Below are the code and all the weights of a small trained network. Each question names an input and a class and asks about switching units off, where a switched-off unit gives its printed mean instead of its output.

import numpy as np


def w(rows, s, z=0):
    codes = np.array(rows[::2]) - 128.0
    scale = np.full(codes.shape[1], s)
    scale[-1] = z or s
    return codes * scale


def norm(h):
    return h / np.sqrt((h * h).mean(-1, keepdims=True) + 1e-5)


def f(y):
    return y / 2 * (1 + np.tanh(0.7978845608 * (y + 0.044715 * y**3)))


def log_softmax(a):
    a = a - a.max(-1, keepdims=True)
    return a - np.log(np.exp(a).sum(-1, keepdims=True))


def net(x, mask):
    res = np.array(x, float).reshape(1, 7) / 4 @ E
    u = 0
    for l in range(4):
        y = f(norm(res) @ A[l][:, :-1].T + A[l][:, -1])
        res = res + np.where(mask[u : u + 15], y, B[l][:, -1]) @ B[l][:, :-1]
        u += 15
    return log_softmax(norm(res)[-1] @ U[:, :-1].T + U[:, -1])


A, B = {}, {}
E = w([
[144,30,54,157,80,128,90,113,202,91],'x0',
[152,125,115,130,198,146,11,161,78,64],'x1',
[93,127,126,97,93,201,129,48,82,107],'x2',
[233,163,85,216,149,219,206,145,106,96],'x3',
[128,128,129,127,127,130,128,127,129,130],'x4',
[142,120,137,140,95,207,76,173,136,234],'x5',
[213,254,111,106,121,117,63,32,207,147],'x6',
],0.0066)
A[0] = w([
[165,131,138,145,125,48,154,210,147,141,61],'0.n0',
[112,135,73,63,190,168,93,170,135,105,45],'0.n1',
[247,124,119,117,129,33,156,217,119,163,35],'0.n2',
[97,184,129,200,60,154,58,168,103,188,45],'0.n3',
[151,120,166,125,34,96,203,108,144,130,59],'0.n4',
[130,152,250,112,205,155,147,118,79,172,46],'0.n5',
[178,148,83,193,130,111,148,124,113,140,58],'0.n6',
[110,196,190,84,201,114,177,118,96,163,90],'0.n7',
[95,125,103,123,194,54,193,47,124,29,1],'0.n8',
[134,134,100,115,116,118,130,138,112,134,128],'0.n9',
[174,51,93,185,214,75,142,120,190,193,89],'0.n10',
[160,155,156,161,155,69,143,253,211,117,12],'0.n11',
[147,123,173,99,66,112,243,125,199,188,96],'0.n12',
[133,180,79,167,107,140,140,151,109,87,111],'0.n13',
[173,91,90,138,247,123,5,135,38,111,193],'0.n14',
],0.0052,0.0054)
B[0] = w([
[84,152,127,169,142,101,111,140,145,137,127],'0.n0',
[103,157,79,91,122,142,171,113,136,139,113],'0.n1',
[70,171,155,186,132,130,107,154,156,130,127],'0.n2',
[157,114,66,128,122,108,123,143,94,203,125],'0.n3',
[88,155,11,97,178,139,103,139,107,129,128],'0.n4',
[174,154,120,82,63,115,146,167,132,73,142],'0.n5',
[85,122,172,147,148,149,104,114,163,112,119],'0.n6',
[183,119,98,83,42,89,119,201,139,76,161],'0.n7',
[116,140,85,224,96,23,106,103,76,106,140],'0.n8',
[128,129,129,128,129,128,127,129,128,129,128],'0.n9',
[105,137,140,161,85,112,103,151,156,95,141],'0.n10',
[99,147,140,158,148,98,113,160,161,114,128],'0.n11',
[71,147,3,53,225,134,166,138,149,158,168],'0.n12',
[60,142,160,130,139,122,136,93,150,116,132],'0.n13',
[56,154,58,97,128,117,217,128,174,182,254],'0.n14',
],0.0062,0.0049)
A[1] = w([
[229,131,108,171,120,159,168,189,132,86,78],'1.n0',
[66,139,173,103,115,124,61,134,117,134,102],'1.n1',
[129,99,121,45,90,84,99,167,145,119,44],'1.n2',
[111,84,161,63,112,114,136,99,143,156,60],'1.n3',
[138,132,80,104,234,151,1,174,69,66,85],'1.n4',
[159,135,72,182,84,148,165,128,66,140,136],'1.n5',
[154,201,192,156,110,136,92,60,211,139,110],'1.n6',
[198,118,92,83,69,92,141,167,113,133,71],'1.n7',
[60,129,142,100,74,132,98,195,198,83,127],'1.n8',
[171,152,68,148,159,174,180,115,128,115,91],'1.n9',
[157,65,72,127,68,149,80,135,185,69,4],'1.n10',
[87,112,221,159,112,158,187,109,197,132,100],'1.n11',
[79,155,167,149,140,79,55,152,164,137,93],'1.n12',
[149,145,108,108,99,82,91,82,125,156,12],'1.n13',
[83,180,117,179,147,169,171,147,158,110,43],'1.n14',
],0.0067,0.0041)
B[1] = w([
[102,146,186,128,140,138,148,90,159,120,211],'1.n0',
[148,150,154,171,139,141,154,95,138,140,193],'1.n1',
[96,145,155,165,138,161,133,102,148,126,188],'1.n2',
[120,139,138,177,155,132,136,118,133,132,166],'1.n3',
[85,150,73,110,82,108,252,78,148,208,166],'1.n4',
[99,135,155,133,150,112,90,124,150,132,216],'1.n5',
[157,48,109,104,194,112,158,136,110,125,253],'1.n6',
[93,159,119,122,110,151,83,137,139,95,121],'1.n7',
[133,130,158,130,146,132,141,127,161,118,243],'1.n8',
[81,134,155,139,148,130,110,112,155,121,225],'1.n9',
[133,126,156,86,84,140,176,132,168,104,164],'1.n10',
[112,135,84,113,176,131,114,127,91,114,127],'1.n11',
[133,130,153,148,146,125,165,124,151,133,197],'1.n12',
[138,121,135,147,154,144,130,125,135,107,139],'1.n13',
[97,134,141,111,146,140,105,106,146,125,149],'1.n14',
],0.011,0.0023)
A[2] = w([
[104,123,59,38,148,164,178,143,152,129,59],'2.n0',
[88,117,119,103,91,156,124,30,51,156,90],'2.n1',
[107,96,119,96,65,200,111,48,97,93,136],'2.n2',
[183,119,153,126,69,208,41,208,134,218,1],'2.n3',
[179,171,83,223,123,213,177,156,118,82,117],'2.n4',
[101,142,147,64,172,89,201,138,166,29,176],'2.n5',
[50,72,198,141,130,123,135,172,74,105,118],'2.n6',
[60,111,177,66,104,45,2,123,138,153,73],'2.n7',
[152,111,139,81,97,183,140,39,36,113,118],'2.n8',
[178,188,181,87,104,95,116,157,44,140,16],'2.n9',
[122,188,154,68,91,156,78,162,56,99,59],'2.n10',
[128,58,202,127,202,146,164,62,176,133,86],'2.n11',
[86,120,111,146,73,37,174,98,134,206,122],'2.n12',
[171,78,89,120,7,131,62,126,158,37,89],'2.n13',
[82,112,190,34,197,92,77,90,146,163,56],'2.n14',
],0.0066,0.0036)
B[2] = w([
[117,147,84,121,101,154,108,176,154,142,170],'2.n0',
[127,136,129,177,179,72,145,187,164,155,160],'2.n1',
[130,154,187,140,169,46,125,211,209,142,167],'2.n2',
[99,114,130,140,90,118,51,85,88,194,153],'2.n3',
[53,85,200,116,157,104,151,1,146,186,144],'2.n4',
[124,136,118,157,79,156,61,125,106,184,255],'2.n5',
[241,114,88,128,189,182,121,105,141,93,199],'2.n6',
[142,160,180,180,166,175,190,42,131,110,146],'2.n7',
[131,132,117,171,205,40,107,218,185,157,158],'2.n8',
[151,172,172,93,45,162,167,138,157,91,133],'2.n9',
[137,156,158,112,120,104,112,168,157,131,134],'2.n10',
[104,164,150,116,128,184,51,173,102,81,191],'2.n11',
[95,170,101,154,155,211,106,106,133,106,191],'2.n12',
[168,138,142,143,65,134,146,153,155,97,144],'2.n13',
[126,114,138,133,166,191,131,104,140,73,166],'2.n14',
],0.008,0.0062)
A[3] = w([
[152,110,168,109,126,177,50,108,124,253,125],'3.n0',
[126,161,124,115,150,150,130,135,100,129,13],'3.n1',
[229,68,66,43,219,162,102,140,95,94,3],'3.n2',
[115,101,131,132,190,37,116,177,157,141,51],'3.n3',
[96,25,181,140,86,170,157,184,14,129,71],'3.n4',
[141,214,198,150,114,188,122,111,72,123,170],'3.n5',
[140,176,101,171,116,22,148,59,63,30,224],'3.n6',
[128,186,161,80,142,116,147,176,28,134,30],'3.n7',
[75,38,119,137,81,162,162,164,147,90,158],'3.n8',
[112,190,161,126,158,143,182,158,56,144,51],'3.n9',
[119,158,160,129,122,127,67,200,161,155,167],'3.n10',
[215,152,131,43,125,98,53,30,153,147,110],'3.n11',
[100,141,55,127,134,186,112,105,105,157,183],'3.n12',
[123,84,93,194,77,130,112,109,199,89,134],'3.n13',
[157,106,144,142,153,144,98,183,110,77,13],'3.n14',
],0.0073,0.0026)
B[3] = w([
[77,60,130,146,42,100,117,113,3,87,251],'3.n0',
[135,118,107,140,88,119,132,91,182,105,121],'3.n1',
[190,139,100,179,152,160,127,207,87,10,180],'3.n2',
[135,212,141,234,133,97,113,176,93,151,172],'3.n3',
[241,149,45,178,189,66,143,90,79,38,183],'3.n4',
[107,66,151,82,102,127,79,140,182,19,223],'3.n5',
[99,16,135,150,24,231,59,192,35,230,215],'3.n6',
[203,138,143,57,50,71,162,50,230,173,161],'3.n7',
[232,211,133,42,147,92,122,63,145,145,213],'3.n8',
[157,66,144,63,108,91,106,75,227,157,186],'3.n9',
[147,157,122,188,78,99,104,149,95,33,242],'3.n10',
[209,59,75,152,201,132,236,199,59,61,222],'3.n11',
[104,165,57,125,87,165,83,137,107,52,255],'3.n12',
[131,180,220,38,94,103,140,150,47,165,230],'3.n13',
[175,180,78,111,146,124,118,152,156,152,134],'3.n14',
],0.0064,0.0038)
U = w([
[239,85,63,134,225,128,186,113,87,79,115],'0',
[34,169,29,75,117,150,203,85,162,196,106],'1',
[74,87,246,151,176,197,124,13,157,97,100],'2',
[198,137,188,28,25,84,141,117,182,122,105],'3',
[127,159,131,147,103,162,81,155,110,88,245],'4',
[106,63,120,163,59,128,90,114,32,182,97],'5',
[122,155,175,202,169,40,124,189,163,165,80],'6',
],0.013,0.012)

Each question gives the input, the list of numbers given to net, and the class t.
The units are the neurons (one row each of A and B). Each row of codes is followed by its name. A weight is (code - 128) times the scale printed after its matrix; where a second scale follows, it is the last column's (A, B and U).
mask holds one flag per neuron, layer by layer. A switched-off neuron (its flag False) gives its mean, the last column of its row in B, instead of its output. The means were averaged over made-up inputs and are rounded, as every weight is.
A unit's drop is (log p(t) with every unit on - log p(t) with that unit switched off) / (log p(t) with every unit on - log p(t) with every unit switched off).
The circuit of an input: a set's keep is (log p(t) with only the set's units on - log p(t) with every unit switched off) / (log p(t) with every unit on - log p(t) with every unit switched off). Starting from the 12 units with the biggest drops (on a tie, the unit counted first), units are removed one at a time, each time the one whose removal leaves the highest keep (on an exact tie, the one counted first), for as long as the keep stays at least 0.8.
units of the circuit, in order: the units of the circuit, biggest drop first
most important unit: the unit with the biggest drop
top k neurons: the k neurons with the biggest drops, biggest first
k most important neurons of layer l: the k neurons of layer l with the biggest drops, biggest first
input [5,6,1,-1,4,5,2], class 1: units of the circuit, in order : (1.n4)
input [-3,-5,7,3,6,5,4], class 6: top 2 neurons : (2.n8; 0.n14)
input [6,7,4,2,2,2,7], class 0: top 3 neurons : (1.n6; 3.n11; 0.n12)
input [-7,-6,7,-1,6,-5,-6], class 3: top 2 neurons : (3.n7; 0.n14)
input [-4,-4,-8,0,-3,-8,-1], class 5: units of the circuit, in order : (3.n6; 0.n8)
input [5,4,8,0,4,1,1], class 6: units of the circuit, in order : (2.n2; 2.n8)
input [5,-6,1,2,5,6,-3], class 1: top 2 neurons : (0.n12; 2.n5)
input [4,-5,6,-7,-4,3,-5], class 2: units of the circuit, in order : (0.n14; 2.n7)
input [-8,0,8,-6,-3,-3,0], class 3: units of the circuit, in order : (0.n7; 3.n7)
input [-6,7,-5,2,-6,-2,7], class 0: top 4 neurons : (3.n11; 1.n6; 0.n12; 0.n4)
input [-6,2,7,-1,3,-6,0], class 6: units of the circuit, in order : (2.n8; 2.n1)
input [-6,-2,7,-8,8,0,7], class 2: top 2 neurons : (2.n14; 2.n7)
input [-1,2,-3,2,1,7,-5], class 5: units of the circuit, in order : (2.n3; 3.n0)
input [7,6,-3,-7,-1,2,2], class 2: units of the circuit, in order : (2.n7)
input [-2,3,2,-1,-1,-4,-2], class 5: units of the circuit, in order : (0.n8; 3.n6)
input [6,3,8,-8,7,5,-7], class 2: top 2 neurons : (2.n7; 1.n6)
input [-4,2,4,3,1,-5,1], class 5: top 3 neurons : (3.n6; 0.n8; 2.n11)
input [-3,-5,0,4,4,-7,5], class 5: top 4 neurons : (3.n6; 0.n8; 0.n14; 2.n6)
input [2,6,3,7,1,7,7], class 0: 2 most important neurons of layer 3 : (3.n11; 3.n6)
input [-6,5,5,-4,-4,-2,-8], class 0: most important unit : 2.n6
input [8,-8,-6,4,-1,-3,-2], class 1: top 3 neurons : (0.n12; 0.n7; 0.n4)
input [7,-7,-3,4,-4,2,-6], class 1: top 2 neurons : (0.n12; 0.n7)
input [-5,6,-1,1,-1,7,7], class 0: top 3 neurons : (3.n11; 1.n6; 2.n5)
input [7,-8,1,3,2,-2,-7], class 1: 3 most important neurons of layer 0 : (0.n12; 0.n4; 0.n7)
input [-4,-2,8,3,-1,5,-6], class 6: 2 most important neurons of layer 2 : (2.n8; 2.n2)
input [-5,-3,8,7,-2,7,-1], class 6: top 3 neurons : (2.n8; 2.n2; 2.n1)
input [-6,-6,7,5,1,-3,5], class 6: top 2 neurons : (2.n8; 0.n14)
input [2,-5,-4,-2,7,-8,-5], class 5: most important unit : 0.n8
input [7,-5,0,-5,2,-8,3], class 5: top 3 neurons : (3.n6; 0.n8; 0.n7)
input [1,3,-7,4,-6,-3,5], class 6: 2 most important neurons of layer 2 : (2.n6; 2.n12)
